Below are the code and all the weights of a small trained network. Each question names an input and a class and asks about switching units off, where a switched-off unit gives its printed mean instead of its output.

import numpy as np


def w(rows, s, z=0):
    codes = np.array(rows[::2]) - 128.0
    scale = np.full(codes.shape[1], s)
    scale[-1] = z or s
    return codes * scale


def f(y):
    return y / 2 * (1 + np.tanh(0.7978845608 * (y + 0.044715 * y**3)))


def log_softmax(a):
    a = a - a.max(-1, keepdims=True)
    return a - np.log(np.exp(a).sum(-1, keepdims=True))


def net(x, mask):
    res = np.array(x, float).reshape(1, 7) / 4 @ E
    y = f(res @ A[0][:, :-1].T + A[0][:, -1])
    res = res + np.where(mask, y, B[0][:, -1]) @ B[0][:, :-1]
    return log_softmax(res[-1] @ U[:, :-1].T + U[:, -1])


A, B = {}, {}
E = w([
[113,111,41,203,155,129,114,208,158,204],'x0',
[130,199,141,137,78,125,198,255,146,73],'x1',
[114,1,147,97,39,86,159,174,74,193],'x2',
[168,193,152,145,163,28,155,127,38,176],'x3',
[115,129,115,123,127,118,141,124,129,122],'x4',
[111,123,112,48,163,36,55,171,147,103],'x5',
[175,85,135,145,158,140,111,126,111,70],'x6',
],0.007)
A[0] = w([
[178,120,150,212,99,190,145,92,90,148,125],'n1',
[90,100,103,112,105,179,104,122,187,89,48],'n2',
[136,200,92,113,144,163,86,87,154,125,42],'n3',
[72,103,125,100,49,213,102,114,236,136,148],'n4',
[219,187,83,134,109,97,169,166,38,125,111],'n5',
[112,65,159,113,103,107,171,168,119,144,69],'n6',
[179,116,173,99,95,155,122,101,88,58,225],'n7',
[107,113,99,87,117,72,73,160,159,79,59],'n8',
[132,123,144,58,159,77,67,160,182,149,91],'n9',
[124,211,66,102,168,191,148,82,151,119,73],'n10',
[97,126,154,59,183,109,77,193,138,121,68],'n11',
[121,87,132,107,78,121,135,143,106,147,65],'n12',
[117,128,141,205,130,190,220,90,101,181,154],'n13',
[105,199,87,159,214,105,100,127,139,64,80],'n14',
[73,161,121,147,74,105,167,190,159,132,172],'n15',
[124,129,150,165,115,100,151,241,116,58,77],'n16',
[102,64,144,110,105,87,172,145,127,144,92],'n17',
[113,109,109,134,143,136,59,77,112,176,104],'n18',
[219,134,172,212,188,34,127,98,69,177,158],'n19',
[141,159,145,146,80,130,159,183,128,98,37],'n20',
[156,193,134,78,63,110,173,212,147,54,76],'n21',
[75,177,191,69,67,142,152,65,133,143,233],'n22',
[168,88,142,108,154,149,107,95,122,48,228],'n23',
[186,66,143,107,95,190,41,132,181,47,196],'n24',
[74,67,100,138,113,96,142,76,106,136,49],'n25',
[91,91,86,122,158,114,117,51,120,169,63],'n26',
[102,63,180,86,73,65,190,108,126,120,254],'n27',
[144,82,35,215,186,122,132,158,108,149,223],'n28',
[136,137,127,90,126,23,37,135,147,143,183],'n29',
[137,106,107,143,167,166,121,185,167,165,180],'n30',
[135,78,112,97,194,153,112,67,140,190,190],'n31',
[83,115,188,88,149,77,75,51,143,99,210],'n32',
[154,60,118,144,117,162,103,132,199,77,111],'n33',
[146,176,181,162,185,73,123,130,11,148,187],'n34',
[139,131,112,200,121,109,96,106,100,165,241],'n35',
[125,85,145,87,93,142,121,158,105,170,62],'n36',
[162,134,80,137,115,82,150,202,155,78,92],'n37',
[152,131,159,197,83,160,200,69,131,142,99],'n38',
[132,180,136,166,194,124,93,137,172,66,58],'n39',
[85,148,136,129,83,133,182,216,139,89,83],'n40',
[114,101,112,98,180,98,66,125,134,141,68],'n41',
[132,69,147,113,110,134,137,163,85,150,101],'n42',
[160,143,119,78,166,109,105,78,85,214,143],'n43',
[133,42,85,108,118,111,154,173,75,115,59],'n44',
[116,126,113,191,93,175,188,79,124,131,120],'n45',
[77,103,3,166,111,130,79,165,134,175,217],'n46',
],0.0075,0.004)
B[0] = w([
[55,56,221,66,191,156,189,189,209,106,199],'n1',
[89,92,51,151,155,110,249,59,51,216,169],'n2',
[218,164,194,214,196,134,215,64,86,168,166],'n3',
[58,127,27,140,123,44,228,168,31,121,245],'n4',
[46,66,27,123,82,133,200,110,106,55,202],'n5',
[188,136,201,220,210,128,168,99,102,178,172],'n6',
[131,184,135,133,121,46,26,204,120,77,226],'n7',
[72,22,153,80,213,119,206,158,173,177,161],'n8',
[74,44,212,53,204,161,162,166,214,149,174],'n9',
[223,161,199,209,230,112,134,134,92,200,195],'n10',
[52,22,217,110,178,131,213,178,188,167,161],'n11',
[199,159,160,209,170,129,161,56,62,217,154],'n12',
[79,100,227,49,210,116,92,216,218,125,225],'n13',
[165,154,217,202,210,99,181,137,65,182,207],'n14',
[126,110,148,175,126,160,65,93,161,66,211],'n15',
[162,35,115,163,85,193,143,56,191,65,196],'n16',
[185,182,198,213,212,144,147,114,81,208,173],'n17',
[193,86,115,162,95,253,144,56,153,81,175],'n18',
[80,120,57,176,112,95,215,153,113,85,245],'n19',
[170,35,140,123,113,184,171,25,165,104,156],'n20',
[188,87,153,163,104,246,141,71,143,31,221],'n21',
[163,208,95,145,59,105,67,251,111,38,232],'n22',
[102,166,121,182,105,104,69,168,146,103,219],'n23',
[59,146,55,207,123,81,146,183,119,114,244],'n24',
[235,86,152,194,137,192,178,98,101,142,147],'n25',
[192,61,127,186,65,195,170,49,170,86,167],'n26',
[139,186,132,186,181,173,53,193,101,103,255],'n27',
[183,182,153,98,99,112,29,191,150,83,236],'n28',
[76,75,135,141,192,160,140,210,178,104,221],'n29',
[165,182,100,115,122,79,98,173,74,96,191],'n30',
[187,68,78,168,73,210,133,101,136,35,219],'n31',
[195,143,148,111,124,182,82,198,147,79,226],'n32',
[52,127,68,148,97,29,216,118,107,134,187],'n33',
[25,127,24,149,96,111,215,169,138,120,248],'n34',
[139,120,90,101,75,150,112,191,178,69,203],'n35',
[201,137,183,213,184,118,210,110,90,179,157],'n36',
[183,100,169,60,133,201,95,79,177,34,177],'n37',
[117,60,190,19,222,170,145,212,169,141,193],'n38',
[197,138,175,228,202,152,196,128,70,232,187],'n39',
[151,63,116,194,94,171,153,77,153,58,197],'n40',
[130,57,172,77,176,171,153,119,189,73,156],'n41',
[170,212,167,197,210,110,137,101,98,207,171],'n42',
[131,47,91,164,70,140,161,133,152,72,193],'n43',
[176,213,224,184,191,102,180,103,59,217,174],'n44',
[56,70,151,48,206,154,151,202,153,130,188],'n45',
[155,238,156,105,50,67,54,213,137,43,252],'n46',
],0.0048,0.0059)
U = w([
[202,177,216,239,243,137,195,64,74,246,29],'0',
[109,137,93,126,144,164,125,170,130,93,253],'1',
[52,40,195,13,228,147,169,156,213,134,56],'2',
[181,58,87,148,71,229,152,15,169,59,34],'3',
[23,119,5,155,94,63,240,115,86,130,65],'4',
[164,211,148,100,85,85,52,173,127,78,162],'5',
[83,156,136,171,113,93,93,132,168,107,226],'6',
[90,201,104,28,31,67,2,22,98,230,66],'7',
],0.0057,0.0044)

Each question gives the input, the list of numbers given to net, and the class t.
The units are the neurons (one row each of A and B). Each row of codes is followed by its name. A weight is (code - 128) times the scale printed after its matrix; where a second scale follows, it is the last column's (A, B and U).
mask holds one flag per neuron, in row order. A switched-off neuron (its flag False) gives its mean, the last column of its row in B, instead of its output. The means were averaged over made-up inputs and are rounded, as every weight is.
A unit's drop is (log p(t) with every unit on - log p(t) with that unit switched off) / (log p(t) with every unit on - log p(t) with every unit switched off).
The circuit of an input: a set's keep is (log p(t) with only the set's units on - log p(t) with every unit switched off) / (log p(t) with every unit on - log p(t) with every unit switched off). Starting from the 12 units with the biggest drops (on a tie, the unit counted first), units are removed one at a time, each time the one whose removal leaves the highest keep (on an exact tie, the one counted first), for as long as the keep stays at least 0.8.
units of the circuit, in order: the units of the circuit, biggest drop first
most important unit: the unit with the biggest drop
k most important neurons: the k neurons with the biggest drops, biggest first
input [1,6,5,8,-4,-5,0], class 4: units of the circuit, in order => [n5]
input [-8,-5,-2,2,-6,1,5], class 5: units of the circuit, in order => [n7 n32]
input [-6,8,-2,-6,-3,-1,-8], class 3: 3 most important neurons => [n21 n40 n20]
input [8,-4,-8,-8,4,-2,-1], class 0: units of the circuit, in order => [n10 n3]
input [-6,-4,-5,8,6,8,3], class 2: units of the circuit, in order => [n9 n29]
input [-6,-7,-2,-8,1,4,0], class 4: units of the circuit, in order => [n4 n24]
input [-7,-5,-3,-8,2,-1,3], class 4: units of the circuit, in order => [n4 n24]
input [5,7,3,-4,-4,8,8], class 2: 3 most important neurons => [n8 n11 n9]
input [2,2,-7,3,-5,8,-2], class 2: units of the circuit, in order => [n9 n11]
input [-4,-1,-3,7,5,6,-3], class 4: 3 most important neurons => [n34 n19 n13]
input [-8,-5,0,8,1,2,-6], class 4: 2 most important neurons => [n34 n19]
input [3,6,5,-7,0,-2,5], class 4: 2 most important neurons => [n4 n33]
input [-1,-8,5,0,1,-8,8], class 2: 4 most important neurons => [n1 n13 n38 n45]
input [-6,-3,-7,-8,5,2,6], class 4: most important unit => n24
input [7,0,-6,-1,-3,1,0], class 5: units of the circuit, in order => [n46 n28]
input [-8,-2,-1,-5,5,-6,1], class 5: units of the circuit, in order => [n22 n7]
input [4,-1,4,8,2,-3,7], class 4: 2 most important neurons => [n19 n34]
input [6,-5,-4,1,-6,7,6], class 2: 2 most important neurons => [n9 n41]
input [2,8,4,-6,1,8,-1], class 2: 2 most important neurons => [n8 n11]
input [6,4,-7,8,2,7,6], class 4: 2 most important neurons => [n34 n5]
input [3,-4,-8,-2,0,-6,-8], class 0: units of the circuit, in order => [n10]
input [1,-2,4,6,0,6,-1], class 2: units of the circuit, in order => [n9 n29]
input [8,3,-1,8,-6,8,-8], class 2: units of the circuit, in order => [n9 n11]
input [7,-7,4,-8,-2,-3,3], class 4: 2 most important neurons => [n4 n33]
